Below is a small trained network, with its code and all its weights. Each question gives an input and a class and asks what happens when units are switched off, that is, made to give their printed mean instead of their output.

import numpy as np


def w(rows, s, z=0):
    codes = np.array(rows[::2]) - 128.0
    scale = np.full(codes.shape[1], s)
    scale[-1] = z or s
    return codes * scale


def f(y):
    return y / 2 * (1 + np.tanh(0.7978845608 * (y + 0.044715 * y**3)))


def log_softmax(a):
    a = a - a.max(-1, keepdims=True)
    return a - np.log(np.exp(a).sum(-1, keepdims=True))


def net(x, mask):
    res = np.array(x, float).reshape(1, 5) / 4 @ E
    y = f(res @ A[0][:, :-1].T + A[0][:, -1])
    res = res + np.where(mask, y, B[0][:, -1]) @ B[0][:, :-1]
    return log_softmax(res[-1] @ U[:, :-1].T + U[:, -1])


A, B = {}, {}
E = w([
[79,163,16,89,131,166],'x0',
[79,38,80,153,131,60],'x1',
[123,60,128,90,218,164],'x2',
[255,94,68,90,106,120],'x3',
[116,91,125,149,58,211],'x4',
],0.0093)
A[0] = w([
[55,192,172,159,148,176,143],'n0',
[206,120,91,94,114,102,87],'n1',
[138,159,155,126,110,152,96],'n2',
[136,182,129,102,189,55,108],'n3',
[143,187,134,141,96,121,254],'n4',
[99,191,40,92,156,120,89],'n5',
[45,147,153,100,122,130,88],'n6',
[97,160,131,134,168,84,161],'n7',
[154,113,186,174,134,95,100],'n8',
[94,40,85,143,101,56,116],'n9',
[73,170,146,153,170,132,71],'n10',
[170,45,246,155,94,92,135],'n11',
[56,130,179,160,112,114,130],'n12',
[121,88,139,131,191,171,111],'n13',
[81,162,16,107,127,166,158],'n14',
[122,208,98,178,4,39,107],'n15',
[239,126,68,138,107,121,158],'n16',
[135,80,124,114,219,176,85],'n17',
[139,140,135,150,117,186,54],'n18',
[154,173,134,123,117,162,63],'n19',
[173,109,98,99,119,131,57],'n20',
[47,152,164,150,139,129,107],'n21',
[125,81,134,104,189,174,216],'n22',
[148,109,214,118,120,107,87],'n23',
[148,196,114,143,197,26,112],'n24',
[90,158,44,116,123,158,66],'n25',
[95,49,155,131,63,221,103],'n26',
[166,172,182,67,193,217,86],'n27',
[89,49,108,124,123,102,72],'n28',
[68,76,79,181,114,62,95],'n29',
[120,91,120,196,38,198,131],'n30',
[158,233,140,139,144,177,97],'n31',
],0.012,0.0058)
B[0] = w([
[218,134,127,114,133,132,221],'n0',
[165,57,77,108,140,175,202],'n1',
[97,111,97,147,118,116,149],'n2',
[53,114,126,72,83,186,195],'n3',
[200,230,221,116,107,74,218],'n4',
[75,146,127,181,164,166,208],'n5',
[161,73,89,129,156,154,177],'n6',
[156,152,147,80,114,143,183],'n7',
[79,137,109,166,159,162,175],'n8',
[163,162,142,163,35,93,206],'n9',
[140,57,91,127,142,158,173],'n10',
[133,218,155,194,187,160,253],'n11',
[199,129,98,106,149,136,198],'n12',
[118,81,126,124,173,93,179],'n13',
[144,225,182,175,174,149,246],'n14',
[56,5,138,138,226,19,244],'n15',
[248,122,120,99,138,158,254],'n16',
[56,26,130,130,189,68,196],'n17',
[63,57,79,146,102,142,145],'n18',
[85,65,69,162,114,118,154],'n19',
[118,55,69,130,160,152,161],'n20',
[186,91,83,121,137,150,198],'n21',
[171,186,209,100,161,44,226],'n22',
[69,111,105,191,157,156,179],'n23',
[42,127,148,58,75,196,212],'n24',
[74,114,103,189,174,168,189],'n25',
[49,105,137,54,92,185,223],'n26',
[110,101,115,183,42,72,231],'n27',
[106,70,88,167,83,109,168],'n28',
[165,137,139,160,55,95,200],'n29',
[67,141,149,46,96,173,225],'n30',
[114,99,118,177,52,95,205],'n31',
],0.026,0.0094)
U = w([
[115,181,152,252,210,211,149],'0',
[112,72,176,94,225,10,201],'1',
[249,78,92,118,163,196,38],'2',
[143,126,107,217,21,83,141],'3',
[64,125,163,40,106,203,149],'4',
[194,255,184,57,170,53,230],'5',
[136,226,48,110,136,66,3],'6',
],0.0097,0.0025)

Each question gives the input, the list of numbers given to net, and the class t.
The units are the neurons (one row each of A and B). Each row of codes is followed by its name. A weight is (code - 128) times the scale printed after its matrix; where a second scale follows, it is the last column's (A, B and U).
mask holds one flag per neuron, in row order. A switched-off neuron (its flag False) gives its mean, the last column of its row in B, instead of its output. The means were averaged over made-up inputs and are rounded, as every weight is.
A unit's drop is (log p(t) with every unit on - log p(t) with that unit switched off) / (log p(t) with every unit on - log p(t) with every unit switched off).
The circuit of an input: a set's keep is (log p(t) with only the set's units on - log p(t) with every unit switched off) / (log p(t) with every unit on - log p(t) with every unit switched off). Starting from the 12 units with the biggest drops (on a tie, the unit counted first), units are removed one at a time, each time the one whose removal leaves the highest keep (on an exact tie, the one counted first), for as long as the keep stays at least 0.8.
circuit, biggest first: the units of the circuit, biggest drop first
most important unit: the unit with the biggest drop
k most important neurons: the k neurons with the biggest drops, biggest first
drop when u is switched off: that unit's drop, to one decimal
input [-5,6,-2,-5,6], class 3: circuit, biggest first -> (n29)
input [-1,-8,8,-7,-1], class 1: 4 most important neurons -> (n17; n22; n13; n9)
input [8,5,-8,-1,-2], class 0: 3 most important neurons -> (n14; n5; n25)
input [-6,-6,6,-7,-2], class 2: 2 most important neurons -> (n0; n15)
input [-7,-5,8,-8,6], class 1: 3 most important neurons -> (n22; n17; n13)
input [2,-1,-1,5,-5], class 2: 4 most important neurons -> (n16; n30; n26; n1)
input [1,3,-7,1,7], class 1: 2 most important neurons -> (n15; n24)
input [-5,-4,7,6,-8], class 4: 3 most important neurons -> (n24; n3; n15)
input [7,-8,4,-7,1], class 3: 3 most important neurons -> (n27; n31; n11)
input [-1,5,2,5,-4], class 2: 2 most important neurons -> (n27; n16)
input [-6,8,-4,5,2], class 3: 4 most important neurons -> (n9; n29; n14; n28)
input [-8,5,7,-4,2], class 0: 2 most important neurons -> (n11; n15)
input [-7,3,-7,-8,-6], class 2: drop when n25 is switched off -> 0.1
input [8,1,-4,7,4], class 0: most important unit -> n14
input [-8,3,1,5,0], class 0: drop when n11 is switched off -> 0.2
input [3,-2,-5,5,5], class 1: drop when n21 is switched off -> 0.2
